Below is a small trained network, with its code and all its weights. Each question gives an input and a target symbol and asks what happens when units are switched off, that is, made to give their printed mean instead of their output.

import numpy as np


def w(rows, s, z=0):
    codes = np.array(rows[::2]) - 128.0
    scale = np.full(codes.shape[1], s)
    scale[-1] = z or s
    return codes * scale


def norm(h):
    return h / np.sqrt((h * h).mean(-1, keepdims=True) + 1e-5)


def f(y):
    return y / 2 * (1 + np.tanh(0.7978845608 * (y + 0.044715 * y**3)))


def softmax(a):
    e = np.exp(a - a.max(-1, keepdims=True))
    return e / e.sum(-1, keepdims=True)


def log_softmax(a):
    a = a - a.max(-1, keepdims=True)
    return a - np.log(np.exp(a).sum(-1, keepdims=True))


def net(x, mask):
    ids = ['αγδεζηθμξπστψω'.index(c) for c in x.split()]
    T = len(ids)
    res = E[ids] + P[:T]
    q, k, v = (norm(res) @ M[0].T for M in (Q, K, V))
    z = softmax(np.where(np.tri(T) > 0, q @ k.T / 2**0.5, -1e9)) @ v
    res = res + np.where(mask[0], z, O[0][:, -1]) @ O[0][:, :-1]
    y = f(norm(res) @ A[0][:, :-1].T + A[0][:, -1])
    res = res + np.where(mask[1:13], y, B[0][:, -1]) @ B[0][:, :-1]
    return log_softmax(norm(res)[-1] @ U[:, :-1].T + U[:, -1])


Q, K, V, O, A, B = {}, {}, {}, {}, {}, {}
E = w([
[213,85,89,92,108,104],'α',
[250,74,87,103,94,120],'γ',
[211,97,88,100,112,105],'δ',
[237,99,104,116,105,112],'ε',
[227,86,90,106,111,107],'ζ',
[222,94,98,124,113,112],'η',
[202,169,151,113,50,185],'θ',
[137,189,86,73,84,231],'μ',
[187,128,149,195,43,223],'ξ',
[90,155,27,140,135,230],'π',
[83,70,113,233,157,121],'σ',
[55,171,187,150,50,112],'τ',
[78,108,157,200,105,90],'ψ',
[71,122,145,153,212,177],'ω',
],0.0023)
P = w([
[127,3,108,88,83,124],'0',
[122,63,102,123,87,156],'1',
[116,95,109,141,97,168],'2',
[160,133,109,147,111,156],'3',
[183,171,98,162,122,152],'4',
[199,189,95,165,135,136],'5',
[215,223,108,155,154,118],'6',
],0.003)
Q[0] = w([
[126,154,163,85,197,46],'H1',
[5,20,161,72,114,115],'H1',
],0.011)
K[0] = w([
[253,140,78,68,96,114],'H1',
[116,35,137,52,104,106],'H1',
],0.0072)
V[0] = w([
[113,175,166,95,9,83],'H1',
[135,202,103,2,155,211],'H1',
],0.0041)
O[0] = w([
[127,201,1,118,45,82,118],'H1',
[121,55,116,18,47,188,6],'H1',
],0.0056,0.0017)
A[0] = w([
[118,87,214,73,137,207,255],'N1',
[139,135,146,119,127,124,160],'N2',
[168,105,148,150,198,100,200],'N3',
[79,213,141,143,125,101,238],'N4',
[120,110,143,92,99,173,56],'N5',
[127,127,115,80,107,78,206],'N6',
[106,115,254,135,202,153,105],'N7',
[100,123,147,88,118,179,182],'N8',
[174,137,143,106,148,119,209],'N9',
[125,79,128,80,129,112,87],'N10',
[114,205,71,118,178,147,194],'N11',
[137,113,128,144,99,124,168],'N12',
],0.007,0.00077)
B[0] = w([
[172,61,142,168,130,83,216],'N1',
[111,113,126,129,131,137,132],'N2',
[105,140,112,140,149,186,250],'N3',
[137,60,90,152,140,103,182],'N4',
[141,132,112,138,172,120,141],'N5',
[77,136,123,136,101,161,138],'N6',
[89,146,126,127,2,146,229],'N7',
[169,116,112,140,162,119,128],'N8',
[97,111,130,142,134,157,184],'N9',
[73,140,110,154,128,99,129],'N10',
[120,104,145,174,104,78,189],'N11',
[146,139,129,137,150,148,171],'N12',
],0.0069,0.0025)
U = w([
[131,88,60,182,104,159,255],'α',
[213,176,135,158,116,148,146],'γ',
[99,66,214,129,41,132,81],'δ',
[134,210,111,19,59,124,106],'ε',
[108,171,81,131,73,6,82],'ζ',
[40,218,218,161,108,160,92],'η',
[179,47,200,96,210,73,94],'θ',
[67,146,121,68,181,129,81],'μ',
[108,157,155,89,203,188,88],'ξ',
[164,77,93,2,121,101,81],'π',
[105,154,138,89,190,146,86],'σ',
[109,182,155,193,214,28,105],'τ',
[44,126,122,76,166,95,87],'ψ',
[102,146,119,88,199,171,88],'ω',
],0.0084,0.0078)

Each question gives the input, a string of symbols that net reads in full, and the target symbol t.
The units are the heads (2 rows each of Q, K, V and O) and the neurons (one row each of A and B). Each row of codes is followed by its name. A weight is (code - 128) times the scale printed after its matrix; where a second scale follows, it is the last column's (O, A, B and U).
mask holds one flag per unit, heads first, then neurons. A switched-off unit (its flag False) gives its mean, the last column of its rows in O or B, instead of its output. The means were averaged over made-up inputs and are rounded, as every weight is.
A unit's drop is (log p(t) with every unit on - log p(t) with that unit switched off) / (log p(t) with every unit on - log p(t) with every unit switched off).
The circuit of an input: a set's keep is (log p(t) with only the set's units on - log p(t) with every unit switched off) / (log p(t) with every unit on - log p(t) with every unit switched off). Starting from the 12 units with the biggest drops (on a tie, the unit counted first), units are removed one at a time, each time the one whose removal leaves the highest keep (on an exact tie, the one counted first), for as long as the keep stays at least 0.8.
units of the circuit, in order: the units of the circuit, biggest drop first
unit that matters most: the unit with the biggest drop
k most important neurons: the k neurons with the biggest drops, biggest first
drop of u: that unit's drop, to one decimal
input π π ε θ, target θ: units of the circuit, in order -> [H1, N1, N7]
input π ε γ π ε, target θ: units of the circuit, in order -> [H1, N1]
input τ ω θ, target δ: 2 most important neurons -> [N7, N1]
input ψ ζ η ε σ, target η: units of the circuit, in order -> [H1, N7]
input ε ε θ α θ ψ θ, target τ: 2 most important neurons -> [N7, N11]
input α τ ε ζ ε τ α, target ζ: units of the circuit, in order -> [H1, N11]
input ξ π τ ψ α α, target τ: 2 most important neurons -> [N7, N11]
input ζ ω α, target δ: 2 most important neurons -> [N7, N1]
input ε η ε ψ τ ψ ζ, target τ: units of the circuit, in order -> [H1, N7]
input ω γ μ ε ξ τ, target ζ: units of the circuit, in order -> [H1, N3]
input ζ θ ξ, target γ: unit that matters most -> N7
input γ σ ω τ θ δ θ, target ε: 2 most important neurons -> [N1, N3]
input α γ η τ δ τ δ, target ζ: 2 most important neurons -> [N11, N3]
input δ τ γ, target ζ: most important neuron -> [N3]
input ζ ω η ε ε ψ γ, target τ: drop of H1 -> 0.8
input ψ ε ξ ψ γ ε, target τ: drop of N11 -> 0.1
input ε θ ω, target δ: drop of N7 -> 0.8
